In the rows, zero is written as 128.
Facts:
bagro {Σ=labrem, φ=c}
biklan {Σ=ristuplus, φ=b}
bomimul {Σ=trestir, φ=b, γ=satus}
bredu {Σ=bomimul, φ=e}
brenam {Σ=lofas, φ=e}
brodum {Σ=kekan, φ=f}
broga {Σ=trestir, φ=c, γ=dafir}
broto {Σ=vunum, φ=d, γ=drotruskon}
brotogar {Σ=bomimul, φ=e, γ=broto}
bruvam {Σ=gukar, φ=b, γ=drudroflar}
dafer {Σ=ristuplus, φ=d, γ=mabrir}
dafir {Σ=stistik, φ=f, γ=dafer}
deda {Σ=zukir, φ=f}
dopam {Σ=plibo, φ=c, γ=stiklogror}
drabro {Σ=ristuplus, φ=d, γ=raflok}
drerus {Σ=vekel, φ=f}
dresos {Σ=miplum, φ=b, γ=stusa}
dretraben {φ=d}
drofla {Σ=godre, φ=f}
dronel {Σ=keto, φ=c}
drotruskon {Σ=ridrur, φ=e}
drudroflar {Σ=miplum, φ=d, γ=lale}
dudru {Σ=vunum, φ=d, γ=tubisor}
fedozer {Σ=klonen, φ=f}
fekim {φ=c, γ=gukar}
feklik {Σ=stistik, φ=b}
flaba {Σ=dretraben, φ=b, γ=stapil}
flabam {Σ=kekan, φ=f}
flaflumi {Σ=sulun, φ=e, γ=lofas}
flumul {Σ=kekan, φ=d, γ=gepa}
flutril {Σ=ristuplus, φ=d, γ=memun}
fodri {Σ=sulun, φ=e}
foflu {Σ=zeskul, φ=e}
foler {Σ=laklikles, φ=d, γ=stistik}
gafom {Σ=nelun, φ=f}
gepa {Σ=sulun, φ=e, γ=foler}
gitos {Σ=keto, φ=b}
gobur {φ=b}
godre {φ=b}
goskun {Σ=skosko, φ=d}
govam {Σ=bomimul, φ=e, γ=goskun}
graplu {Σ=lofas, φ=a}
greklor {Σ=dretraben, φ=a}
gretroste {Σ=ridrur, φ=e, γ=vogor}
grobo {Σ=gobur, φ=a}
grudoges {Σ=tubisor, φ=a}
gruka {Σ=fekim, φ=d}
gukar {Σ=trestir, φ=b}
gupok {Σ=bomimul, φ=f}
kagi {Σ=zukir, φ=d, γ=lobri}
kebre {Σ=dafir, φ=e, γ=vizome}
kefla {φ=a}
kekan {φ=c}
keto {Σ=stistik, φ=f}
klaloze {Σ=zukir, φ=a, γ=brotogar}
klaro {Σ=plostim, φ=b}
klastu {Σ=sulun, φ=e}
kliplonum {Σ=lezak, φ=d, γ=solam}
klobrin {Σ=labrem, φ=f}
klonen {Σ=gobur, φ=c, γ=ristuplus}
labrem {φ=b, γ=flaba}
laklikles {Σ=gobur, φ=a, γ=sketan}
lale {Σ=flabam, φ=d}
lasko {Σ=laklikles, φ=e}
lasti {Σ=plostim, φ=a}
lebo {Σ=bomimul, φ=b, γ=sosiskom}
lekar {Σ=godre, φ=b}
lesak {Σ=stistik, φ=f}
lesol {Σ=truklir, φ=f}
lezak {φ=b}
lobri {Σ=labrem, φ=a, γ=tratra}
lofas {Σ=labrem, φ=e}
logrol {Σ=keto, φ=b}
mabrir {Σ=klaloze, φ=a, γ=lebo}
mafuplel {Σ=miplum, φ=b}
mebribras {Σ=stura, φ=d, γ=ruflol}
megor {Σ=labrem, φ=a}
memi {Σ=ridrur, φ=c}
memun {Σ=drofla, φ=d, γ=zudin}
miplum {Σ=godre, φ=a}
morom {Σ=drofla, φ=d}
mugum {Σ=togik, φ=b, γ=lesol}
mutrim {Σ=skosko, φ=d}
nelun {Σ=skenok, φ=d, γ=trugaskan}
nestim {Σ=gukar, φ=d}
nikluflur {Σ=pliskek, φ=b, γ=gretroste}
nuskul {Σ=zukir, φ=d, γ=govam}
pezomu {Σ=kekan, φ=b}
piflas {Σ=flabam, φ=e}
pigan {Σ=klaloze, φ=e, γ=kebre}
plaror {Σ=ridrur, φ=e, γ=skirom}
pledan {Σ=stistik, φ=f, γ=skatas}
plibo {φ=e}
pligu {Σ=flabam, φ=e, γ=dudru}
pliskek {Σ=dretraben, φ=a, γ=trosor}
plizal {Σ=fekim, φ=e, γ=potrum}
plokla {Σ=vunum, φ=e}
plomor {Σ=trestir, φ=a}
plostim {Σ=plibo, φ=b}
plubralo {Σ=solam, φ=f}
potrum {Σ=kekan, φ=b, γ=rones}
raflok {Σ=pezomu, φ=f, γ=steklel}
ridrur {Σ=trestir, φ=b}
rima {Σ=tubisor, φ=f}
rimos {Σ=lezak, φ=d}
ristuplus {Σ=trestir, φ=e, γ=plizal}
risul {Σ=kekan, φ=c}
rones {Σ=dudru, φ=a, γ=bomimul}
ruflol {Σ=zukir, φ=a, γ=klobrin}
rugu {Σ=bomimul, φ=e}
sabrabrun {Σ=klaloze, φ=e}
saflil {Σ=plostim, φ=a}
saflis {Σ=vekel, φ=b}
sanon {Σ=ristuplus, φ=b}
satus {Σ=zeskul, φ=f, γ=stagu}
skami {Σ=skosko, φ=f}
skatas {Σ=grobo, φ=b}
skefu {Σ=togik, φ=a}
skenok {φ=c}
sketan {Σ=togik, φ=d, γ=nikluflur}
skirom {Σ=greklor, φ=d, γ=drabro}
skiruk {Σ=trestir, φ=b}
skisem {Σ=trula, φ=a}
skosko {Σ=dretraben, φ=a}
skoson {Σ=pliskek, φ=f}
solam {Σ=zukir, φ=b, γ=stura}
sosiskom {Σ=solam, φ=f, γ=togik}
stagu {Σ=grobo, φ=d, γ=fekim}
stapil {Σ=fodri, φ=f, γ=flutril}
steklel {Σ=klaloze, φ=d, γ=kefla}
stiklogror {Σ=miplum, φ=a, γ=pliskek}
stisti {Σ=zeskul, φ=c}
stistik {φ=d, γ=miplum}
stura {Σ=stistik, φ=d, γ=plokla}
stusa {Σ=zukir, φ=a, γ=trutrek}
stuskel {Σ=pezomu, φ=f}
stustur {Σ=gobur, φ=b}
sulun {φ=b}
tigrer {Σ=nelun, φ=f}
togik {Σ=stistik, φ=e, γ=brenam}
toreve {Σ=truklir, φ=b}
trakle {Σ=stura, φ=d}
tratra {Σ=dafir, φ=c}
tratrunes {Σ=stura, φ=f}
trefos {Σ=miplum, φ=f}
trestir {φ=d}
trosor {Σ=drofla, φ=e, γ=bruvam}
trugaskan {Σ=kekan, φ=c}
truklir {Σ=gobur, φ=a, γ=mebribras}
trula {Σ=stistik, φ=e}
trutrek {Σ=lofas, φ=f}
tubisor {Σ=fekim, φ=b}
tuskomus {Σ=togik, φ=a}
vekel {Σ=trestir, φ=b}
vetrul {Σ=labrem, φ=b}
vigrum {Σ=zukir, φ=d}
vizome {Σ=kefla, φ=c, γ=sabrabrun}
vogor {Σ=drofla, φ=e, γ=mugum}
vunum {φ=b}
vusken {Σ=dafir, φ=f, γ=pigan}
vustise {Σ=skiruk, φ=c}
zabem {Σ=labrem, φ=c}
zabrodak {Σ=plostim, φ=a, γ=skiruk}
zeskul {Σ=trestir, φ=b}
zudin {Σ=vunum, φ=b}
zukir {φ=b, γ=pligu}

Known rows:
logrol: [127 133 122 124 126 126 134 135 141 138 124 123 127 127 130 134 128 125
 135 112 135 116 122 116 128 133 130 138 125]
plostim: [128 130 116 121 127 128 132 136 138 135 127 122 127 139 127 129 128 126
 137 113 133 116 121 118 129 136 125 138 121]
saflis: [127 132 111 116 130 129 138 129 133 139 122 129 130 143 116 128 135 125
 132 117 133 119 109 122 127 132 132 135 127]
trakle: [128 128 133 135 127 126 125 130 128 131 128 127 127 119 134 131 124 129
 125 130 128 129 132 130 128 128 128 124 131]
steklel: [126 129 131 126 126 127 123 130 127 133 131 125 127 118 132 130 125 127
 125 129 130 134 120 134 130 124 128 118 131]
drabro: [128 129 119 135 137 128 126 121 123 125 128 128 132 139 124 127 131 129
 128 137 124 135 102 146 128 118 131 129 134]
risul: [123 129 127 139 135 125 116 123 123 143 131 131 126 128 132 134 118 127
 118 130 125 130 139 132 129 129 128 119 139]
stuskel: [131 131 129 116 127 123 134 139 132 109 127 142 125 131 130 133 121 113
 132 128 129 128 130 129 123 129 125 145 134]
zabem: [125 126 123 138 135 126 113 125 122 141 134 128 125 138 132 131 117 128
 121 130 124 128 141 133 130 133 123 120 135]
feklik: [127 133 122 124 125 126 135 135 141 137 124 123 127 127 130 133 128 126
 135 112 135 116 122 115 128 133 130 138 125]
skisem: [133 121 146 141 123 131 124 126 122 111 129 125 129  99 135 124 128 138
 122 141 124 143 137 143 130 119 129 113 123]
stagu: [134 140 132 120 124 129 100 132 121  86 115 157 131 116 119 168 156 157
 131 125 101 107 202  93 110 162 129 142 148]
flumul: [132 119 131 151 136 126 134 130 132 138 122 131 133 138 134 118 122 128
 124 137 122 121 140 135 127 126 132 136 132]
lesol: [122 141 131  86 117 124 124 141 131 107 139 136 121 109 128 142 122 110
 132 119 140 142 103 132 127 120 123 122 135]
satus: [135 141 121 103 126 128 121 130 117  71 116 171 126 141 108 162 153 137
 137 128 108 110 196  99 106 160 124 155 150]
gafom: [131 132 130 116 127 123 135 138 132 110 127 143 125 129 129 133 122 113
 131 129 130 128 129 128 123 127 127 144 136]
lesak: [131 132 132 118 126 123 134 140 133 109 128 142 124 127 133 134 119 114
 133 127 130 127 133 127 124 128 125 145 134]
mutrim: [128 128 132 133 128 127 125 127 127 132 128 128 128 121 131 130 126 129
 125 131 128 130 130 131 128 127 129 124 132]
potrum: [126 140 116 142 122 128 160  76 117 124 126 118 106 135 120 154 147 132
 150 116 148 116 212  95 123 151 116 134 132]

Rows:
No name comes twice in this set of rows, the named rows included.
[130 124 119 125 133 131 124 126 119 130 130 128 129 143 120 123 130 128
 126 134 124 131 123 138 128 129 125 121 130] => trestir
[152 133 136 157 122 131 115 140 106 152 122 105 118 130 133 119 118 126
 115 129 123 130  54 109 136 149 139 148  90] => togik
[130 130 121 130 129 126 136 140 142 143 121 124 131 134 129 126 125 123
 131 116 133 116 106 120 129 131 134 144 123] => nikluflur
[153 136 132 133 125 125 127 153 115 122 120 133 118 130 131 129 110 103
 121 131 128 132  69 124 127 142 134 163 114] => sosiskom
[126 136 108 100 125 131 128 133 128 133 131 122 126 140 114 133 135 125
 136 112 136 125  98 122 129 135 125 125 122] => skiruk
[124 122 133 148 132 128 134 120 134 146 124 124 134 139 131 114 132 137
 125 133 123 120 132 121 130 123 135 132 122] => flaflumi
[120 132 131 118 121 130 117 124 124 136 137 114 125 124 127 127 134 136
 129 123 129 132 111 118 133 129 126 113 116] => lofas
[133 120 116 142 136 127 141 140 145 143 119 125 134 155 131 114 123 125
 135 120 127 106 129 123 128 134 129 153 121] => labrem
[120 125 126 123 128 130 131 126 126 151 127 129 131 141 119 111 134 135
 119 134 127 129 101 128 130 124 137 111 118] => gretroste
[128 127 122 126 132 130 128 123 120 132 127 132 130 136 120 125 131 128
 123 135 126 132 120 137 127 126 130 120 133] => nestim
[123 129 129 141 133 124 116 124 125 143 131 131 125 126 135 135 117 128
 119 129 126 129 141 130 129 129 128 120 139] => dronel
[134 120 136 132 128 135 127 120 114 113 127 130 132 114 121 119 136 137
 120 146 122 147 124 149 128 117 131 110 125] => plomor
[131 126 143 121 120 132 114 136 116 100 136 116 123  94 126 126 130 137
 124 136 128 151 116 139 135 121 120  96 123] => miplum
[134 129 142 150 121 134 137  83 102  90 126 130 115 104 123 148 151 149
 135 142 126 137 222 118 121 141 119 115 133] => rones
[124 140 121 108 120 127 129 133 136 134 128 122 125 117 126 142 131 125
 134 108 139 124 106 115 129 132 129 128 125] => skatas

The same elements again, as new rows of numbers:
Known rows:
plomor: [122 105 180 136 136 122 160 176 153 161 173 157  90 116 129 129 132 155
 147 202 114 130 160 166 134 156  68 130 118 165 105 178 124  98 150 122
 171 144 129 128 121 126  96 135  88 109  98 188 105 161 153 132]
grobo: [148 100 150 156 141 130 111 168 133 187 157 134 120 125 105 147 128 174
 155 167  78 121 124 167 102 166 100 104 169 131 119 171 110  99 190 171
 142 115 125 120 136 101 136 139 101  86  58 184  85 163 138 159]
stiklogror: [146 109 130  67  88 104 128 121 207  51  98 162 134 141 175 181 122 153
 127 163 153 172 135 164 118 159  99 120 193 153 138 207  95  93 149 142
 154  79  90 142  66 140 112 138  44 193 125 133  62 193  83 134]
zukir: [130 119 114 175  74 103  60 128 126  98  91 109 145 139 139 151 123 130
 133  56 137 176 131 106  88 100 124 171 115  70 164 105 139 126  93 179
 102 148 104 114 143 122 193 131 140 139 140  77 118 143  73  90]
biklan: [129 125 142 162 112 120 170 150 114 137 129 114 119 113 127 105 120 123
 130 146 169  95 138 116 175 110 124 129  89 122 129 121 158 118 121 101
 124 182 160  98 148 134 111 128 151  91 167 143 126 114 146  83]
flaba: [132 144 115 113  89 123 121 119 143  68  83 116 152 152 159 132  90 117
 136  94 170 138  94 122 127 101 141 142 128 100 136 112 127 123  84 120
 127 132  96 133 128 125 140 139 142 156 155 107 134 109  64  81]
dronel: [ 93 100 148 137 148 110 173 132 117 170 163 148 165  97 141 117 137 133
 153 152 151 130 120 137 168 135 140 118 127 125 111 134 155 116 152 124
 129 136 148 128 135 134 129 122 145 125 136 159 131 126 126 155]
skenok: [131 114 136 183 125 122 123 145 116 170 139 114 146 109 104 114 136 153
 131 130 115 125 128 129 131 143 137 120 152 115 137 150 134 111 179 150
 102 140 151 103 160 121 144 134 149  91 102 152  96 142 129 146]
rimos: [126 116 112 129 160 123 153 112 100 147 123 125 124 112 115 119 145 113
 114 134 136 101 127 116 151 141 155 112 112 143 109 107 150 140 129 106
 108 141 161 122 142 138 121 119 129 103 140 115 143 107 164 125]
nuskul: [112 124 114 112 125 111  93 102 135  79  93 134 123 137 142 138 138 101
 112  85 134 170 137 108 100 123 135 164 108 125 127  96 134 148  68 126
 116 121 106 146 128 137 151 124 116 169 143  65 154 119 102 105]
flaflumi: [127 141 131  94 107 132 123 125 147  98 124 119 141 158 126 113 101 125
 130 112 154 180 117 131 136 126 113 153 143 113 136 142 117 135 110 112
 155 110  95 147 131 126 125 155 117 174 126 105 136 123  75 142]
plokla: [135 110 131 124 141 120 164 134 108 169 148 115 135 125 103 105 123 134
 130 148 155 144 124 135 171 153 121 124 125 123 115 144 147 128 155 106
 148 143 147 124 156 134 120 151 108 114 122 127 125 121 133 153]
kebre: [109 144 144  91 105 130 130 110 144 105 144 141 166 154 155 125  99 118
 138 101 160 189 114 135 141 101 120 153 139 106 136 139 117 130 115 126
 160  89  85 158 113 136 139 141 139 200 150 119 140 120  76 163]
fedozer: [141 115 108 103 188 136 135 110 100 146 123 141  96 116 118 143 157 112
 107 151  88  80 131 127 112 153 150  96 113 171  98  98 128 147 129 117
 124 112 150 131 118 133 115 107 101 106 119 124 147 120 201 134]
stuskel: [144 113 113 101 195 140 135 116  97 144 121 141  95 123 115 139 148 110
 109 154  87  71 124 132 115 152 153  91 115 173  91  90 127 148 125 112
 129 101 144 132 126 126 112 109 103 105 114 130 151 110 203 132]
tigrer: [137 118 107 106 186 131 138 106 101 147 128 145  97 111 124 144 163 111
 106 150  90  85 139 125 113 150 145  99 108 171  99 101 130 146 130 118
 124 117 151 131 113 139 115 103 100 111 125 122 148 123 204 137]
flabam: [164 123 113 141 183 156  95 124  90 157 119 124  98 133  96 142 142 124
 101 127  54  62 121 127  91 139 163  84 141 155 114  96 108 141 157 145
 111  81 142 116 140 111 134 112 130  84  94 142 127 117 208 145]
trutrek: [139 115 106 103 189 134 138 108  99 145 124 143  96 115 119 144 159 110
 108 151  90  81 132 127 113 152 148  97 111 172  97  98 130 147 129 116
 125 114 150 133 117 136 115 106  99 109 121 122 148 119 201 134]
gafom: [135 118 108 106 185 134 138 106 101 147 128 144  97 111 124 145 164 110
 106 150  91  85 139 127 113 150 144  99 107 171  99 102 130 147 129 118
 122 117 152 131 113 138 116 103  99 110 125 122 148 124 204 135]

Rows:
No name comes twice in this set of rows, the named rows included.
[156 122 113 184 115 128 120 143  96 163 114  90 150 123 104 122 115 143
 136 111 133  86 104 118 142 117 156 103 137  88 145 115 144 119 162 150
  96 153 156  89 165 109 151 134 164  66 127 141 104 118 131 110] => gobur
[108 148 120  72 151 144 106  86 137  86 128 169 126 139 172 162 141  97
 115 105  96 127 131 126  85 100 144 126 119 153 122  94 101 152  90 140
 138  66  94 167  69 138 132  90 132 191 150 116 166 124 150 147] => vusken
[103 140 103  53 131 138  69 103 168  49 112 122 119 141 128  86 114 112
 136 130 117 123 142 107 134 106 135 139 128  95 166  84 117 201  58 130
 102  95 120 132 121 105 110 119 150 129 110  91 176 114  79 135] => stagu
[106 146 120  72 153 144 108  86 135  91 132 171 127 136 172 161 146  98
 118 105  95 125 131 125  88 100 144 125 119 152 123  93 104 152  92 140
 137  69  98 165  69 137 131  89 133 189 151 117 167 123 152 150] => pledan
[143 108 142 175 139 131 120 158 111 166 128 110 143 125  91 108 115 149
 136 135 111 106 105 136 135 145 150 107 162 117 124 134 129 112 173 138
 111 117 141 103 180 105 139 145 153  81  86 163 101 122 125 141] => kekan
[118  91 113 145 163  98 136 112  93 153 120 129 119 103 115 129 162 111
 113 123 136 131 144 112 139 151 144 133  91 135 106  97 167 143 114 120
 108 156 161 121 152 146 145 120 107 106 139  88 145 118 162 119] => vigrum
[132 124 115 173  73 104  59 126 129  93  89 108 146 142 141 150 119 130
 132  54 137 178 130 106  85  98 125 171 118  71 165 107 136 125  94 177
 102 145 100 115 142 121 193 133 142 142 142  78 117 141  69  89] => solam
[106 136 122  51 109 131  86 122 176  73 142 116 129 149 122  75  98 133
 152 142 139 172 146 124 155 115  97 156 136  77 174 126 118 188  84 132
 139 103 109 134 127 109 113 146 128 145 100 100 160 134  51 164] => plizal
[128 175 161 135  65 157  66 148 179  80 153 107 100 160 111  75  96 139
 114 112 112 169 184 114 128  77  77 177 131  92 199 157  92 152 115 144
 130 104 105 112 136 116 119 143 170 140 117 127 120 147  94 151] => ristuplus
[128 152 114  99 121 136 109  97 141  67  87 130 130 151 148 132 113 103
 105  91 136 140 112 118 105 113 150 142 133 133 125 108 112 137  86 111
 119  98  97 149 124 136 133 127 135 170 144  93 145 104 102 110] => skirom
[142 132 106 108 192 139 143  96  91 156 124 143  96 116 133 139 148 112
 103 148  83  79 122 132  93 154 143 103 104 169  85 104 123 142 130 114
 125 120 141 138 128 148 125 111 104  99 110 131 155 106 196 132] => lesol
[139 108 131 123 146 123 161 138 104 170 145 110 135 130  97 102 117 135
 133 149 152 137 118 135 171 155 125 120 132 122 113 140 146 130 155 104
 149 137 146 122 162 127 119 156 109 109 115 129 126 116 131 152] => lasko
[128 143 134 139  93 140  68 139 160  90 109 113 148 148 120 114 104 145
 135  99 107 152 115 127  96 116 132 144 175  97 160 138  99 127 128 157
 108  95  97 126 144 103 147 142 160 140  91 132 111 137  62 135] => klonen

The same elements again, as new rows of numbers:
Known rows:
tuskomus: [118 169 100 121 114 116 136 144 116 148 120 117 160 169]
drudroflar: [110 160 108 124 109  98 133 151 133 149 129 109 162 171]
klaloze: [129 165 107 104 112 118 137 134 127 136 139 122 145 164]
rones: [ 85 179 103  95  98 135 159 141  81 164 135 115 163  50]
lekar: [126 159  92 123 103 127 137 149 139 134 117 115 156 124]
deda: [161 164  90 134 107 126 148 148 125 135 126 119 160 140]
rimos: [ 98 163 107 113 109  97 135 144 121 147 126 115 158 167]
gukar: [114 178 112 100  92 116 171 144 108 175  92 106 164   4]
zudin: [129 164  96 129 102  98 141 147 142 137  98 116 164 135]
bredu: [142 156  89 121  95 123 137 144 127 140 107 115 148 125]
zeskul: [150 156 102 109  98 122 137 139 134 148 107 112 139 123]
sketan: [107 161 104 121 115 118 126 149 127 152 130 110 157 182]
kekan: [144 169 107 113 101 115 137 138 134 144 126 114 154 140]
stusa: [121 165 102 121 109 102 140 143 121 140 126 118 160 164]
potrum: [ 74 172  92  95 101 159 160 145 100 148 127 117 156  18]
togik: [149 171  96 126 112 134 128 140 149 139  94 117 154 160]
lasko: [140 162  89 122  94 124 135 142 133 135 113 116 155 123]
skoson: [157 167  91 129 108 118 147 142 119 133 119 124 158 148]
greklor: [144 170 111 112 103 113 137 138 129 151 129 113 154 152]

Rows:
No name comes twice in this set of rows, the named rows included.
[184 173  94 127 110 147 128 136 129 143 117 119 150 180] => dafir
[145 166 106 122 105 115 143 147 154 142 106 110 159 119] => tubisor
[105 186 113  94  98 125 166 140 101 169 117 110 169  29] => fekim
[175 178  96 124 109 146 137 138 123 149 114 117 156 152] => keto
[127 167 101 127 106  94 144 146 129 143 111 116 166 148] => trugaskan
[150 159  93 129  93 109 140 147 134 144  98 111 158 123] => drotruskon
[129 148  93 114 110 123 129 140 120 133 127 122 134 187] => broga
[118 164 112  99 105 119 127 136 126 149 139 113 145 161] => nelun
[139 151  84 115  97 140 128 140 124 131 119 119 137 137] => plaror

